Here is a tiny trained network, its code and every weight. The questions are about switching its units off for an input and a class, where a switched-off unit gives its printed mean instead of its output.

import numpy as np


def w(rows, s, z=0):
    codes = np.array(rows[::2]) - 128.0
    scale = np.full(codes.shape[1], s)
    scale[-1] = z or s
    return codes * scale


def f(y):
    return y / 2 * (1 + np.tanh(0.7978845608 * (y + 0.044715 * y**3)))


def log_softmax(a):
    a = a - a.max(-1, keepdims=True)
    return a - np.log(np.exp(a).sum(-1, keepdims=True))


def net(x, mask):
    res = np.array(x, float).reshape(1, 6) / 4 @ E
    y = f(res @ A[0][:, :-1].T + A[0][:, -1])
    res = res + np.where(mask, y, B[0][:, -1]) @ B[0][:, :-1]
    return log_softmax(res[-1] @ U[:, :-1].T + U[:, -1])


A, B = {}, {}
E = w([
[129,129,125,127,126,121],'x0',
[83,11,153,196,49,72],'x1',
[181,44,142,2,150,97],'x2',
[48,134,81,40,45,197],'x3',
[147,52,32,167,190,203],'x4',
[237,127,141,153,31,197],'x5',
],0.0095)
A[0] = w([
[155,182,90,111,171,148,55],'n1',
[84,104,116,112,85,147,73],'n2',
[98,81,171,150,79,104,71],'n3',
[89,119,134,118,159,109,66],'n4',
[80,125,105,117,179,95,93],'n5',
[200,140,164,125,48,144,94],'n6',
[149,56,143,57,129,97,65],'n7',
[196,73,148,94,164,81,100],'n8',
[135,98,131,103,138,137,45],'n9',
[146,168,169,129,121,72,79],'n10',
[157,127,154,170,155,106,69],'n11',
[235,109,126,134,86,193,113],'n12',
[74,117,94,101,84,166,94],'n13',
[152,119,135,163,173,81,106],'n14',
[184,217,108,68,166,108,87],'n15',
[182,66,127,44,161,124,62],'n16',
[119,71,136,171,79,51,86],'n17',
[168,121,136,138,110,163,26],'n18',
[187,135,144,171,197,113,89],'n19',
[84,178,105,234,130,146,57],'n20',
[99,152,252,95,85,97,32],'n21',
[173,141,168,148,150,87,101],'n22',
[108,104,132,144,128,119,23],'n23',
[69,119,143,119,161,103,74],'n24',
[76,105,132,120,187,110,116],'n25',
[156,49,23,169,197,182,2],'n26',
[140,167,100,120,180,169,99],'n27',
[102,8,82,184,114,127,99],'n28',
[87,54,146,155,90,85,114],'n29',
[57,143,119,91,191,91,131],'n30',
[192,101,150,200,175,111,105],'n31',
[104,142,69,70,69,139,58],'n32',
[87,131,89,78,98,157,90],'n33',
],0.014,0.0066)
B[0] = w([
[197,124,169,105,172,150,184],'n1',
[110,113,131,99,120,144,171],'n2',
[175,153,141,125,197,159,198],'n3',
[127,127,100,167,114,138,149],'n4',
[137,84,100,179,117,132,172],'n5',
[126,93,68,199,140,105,212],'n6',
[131,145,194,150,72,106,218],'n7',
[110,124,175,124,89,129,213],'n8',
[100,143,151,134,127,123,140],'n9',
[92,160,91,112,125,118,177],'n10',
[91,113,135,102,114,150,172],'n11',
[142,82,83,180,125,114,253],'n12',
[88,95,135,94,109,142,193],'n13',
[93,92,120,98,126,140,184],'n14',
[174,147,146,125,195,167,227],'n15',
[140,155,193,155,70,120,229],'n16',
[163,132,133,106,156,161,226],'n17',
[116,113,110,160,148,109,153],'n18',
[80,100,127,92,130,155,205],'n19',
[136,146,249,151,33,103,225],'n20',
[135,174,70,91,133,71,214],'n21',
[81,111,103,96,124,147,183],'n22',
[155,128,127,132,128,120,131],'n23',
[138,104,100,171,124,116,166],'n24',
[136,116,99,166,113,141,178],'n25',
[99,210,65,103,134,50,248],'n26',
[185,134,149,113,152,133,189],'n27',
[181,162,127,102,164,141,254],'n28',
[180,138,136,123,182,166,227],'n29',
[140,90,87,189,132,111,209],'n30',
[77,97,120,90,109,157,229],'n31',
[72,107,131,99,141,144,194],'n32',
[84,104,140,98,125,150,192],'n33',
],0.014,0.013)
U = w([
[195,146,153,106,233,202,150],'0',
[113,39,69,251,153,120,99],'1',
[15,66,133,50,143,194,67],'2',
[116,172,244,171,62,112,89],'3',
[96,238,59,76,171,41,255],'4',
],0.012,0.0039)

Each question gives the input, the list of numbers given to net, and the class t.
The units are the neurons (one row each of A and B). Each row of codes is followed by its name. A weight is (code - 128) times the scale printed after its matrix; where a second scale follows, it is the last column's (A, B and U).
mask holds one flag per neuron, in row order. A switched-off neuron (its flag False) gives its mean, the last column of its row in B, instead of its output. The means were averaged over made-up inputs and are rounded, as every weight is.
A unit's drop is (log p(t) with every unit on - log p(t) with that unit switched off) / (log p(t) with every unit on - log p(t) with every unit switched off).
The circuit of an input: a set's keep is (log p(t) with only the set's units on - log p(t) with every unit switched off) / (log p(t) with every unit on - log p(t) with every unit switched off). Starting from the 12 units with the biggest drops (on a tie, the unit counted first), units are removed one at a time, each time the one whose removal leaves the highest keep (on an exact tie, the one counted first), for as long as the keep stays at least 0.8.
circuit, biggest first: the units of the circuit, biggest drop first
unit that matters most: the unit with the biggest drop
top k neurons: the k neurons with the biggest drops, biggest first
drop of u: that unit's drop, to one decimal
input [7,-3,-5,-3,6,6], class 1: top 2 neurons	n12, n21
input [-2,6,-7,-5,4,-6], class 3: unit that matters most	n20
input [4,1,-4,4,-4,-4], class 1: top 2 neurons	n26, n30
input [-2,1,5,1,5,3], class 3: top 3 neurons	n16, n21, n7
input [2,8,-7,-8,-8,-6], class 0: top 3 neurons	n29, n3, n17
input [8,4,3,-3,5,-4], class 4: top 4 neurons	n26, n28, n15, n12
input [3,7,6,5,8,6], class 4: top 3 neurons	n26, n28, n15
input [2,0,5,5,0,5], class 1: top 2 neurons	n6, n12
input [-7,-1,7,-4,6,2], class 3: top 2 neurons	n16, n8
input [-3,6,-1,3,2,-6], class 0: top 4 neurons	n28, n29, n12, n6
input [8,1,4,-7,7,4], class 2: top 2 neurons	n31, n19
input [4,5,1,4,7,6], class 4: top 2 neurons	n26, n28
input [-3,6,4,-2,4,-6], class 0: top 3 neurons	n28, n29, n12
input [-8,-3,0,7,3,-8], class 1: unit that matters most	n30
input [1,2,-5,6,-3,6], class 1: top 2 neurons	n6, n31
input [-6,-2,2,-4,-8,6], class 4: top 2 neurons	n21, n10
input [6,-6,6,-8,-8,1], class 2: top 4 neurons	n26, n19, n22, n8
input [-5,-6,2,8,3,5], class 2: drop of n13	0.2
input [-3,-6,7,0,-2,-2], class 3: drop of n14	0.0
input [4,4,2,3,-5,3], class 4: circuit, biggest first	n21
input [-5,-4,-3,-2,8,-2], class 4: drop of n26	2.1
input [-6,1,-1,-4,-7,-2], class 4: drop of n21	0.1
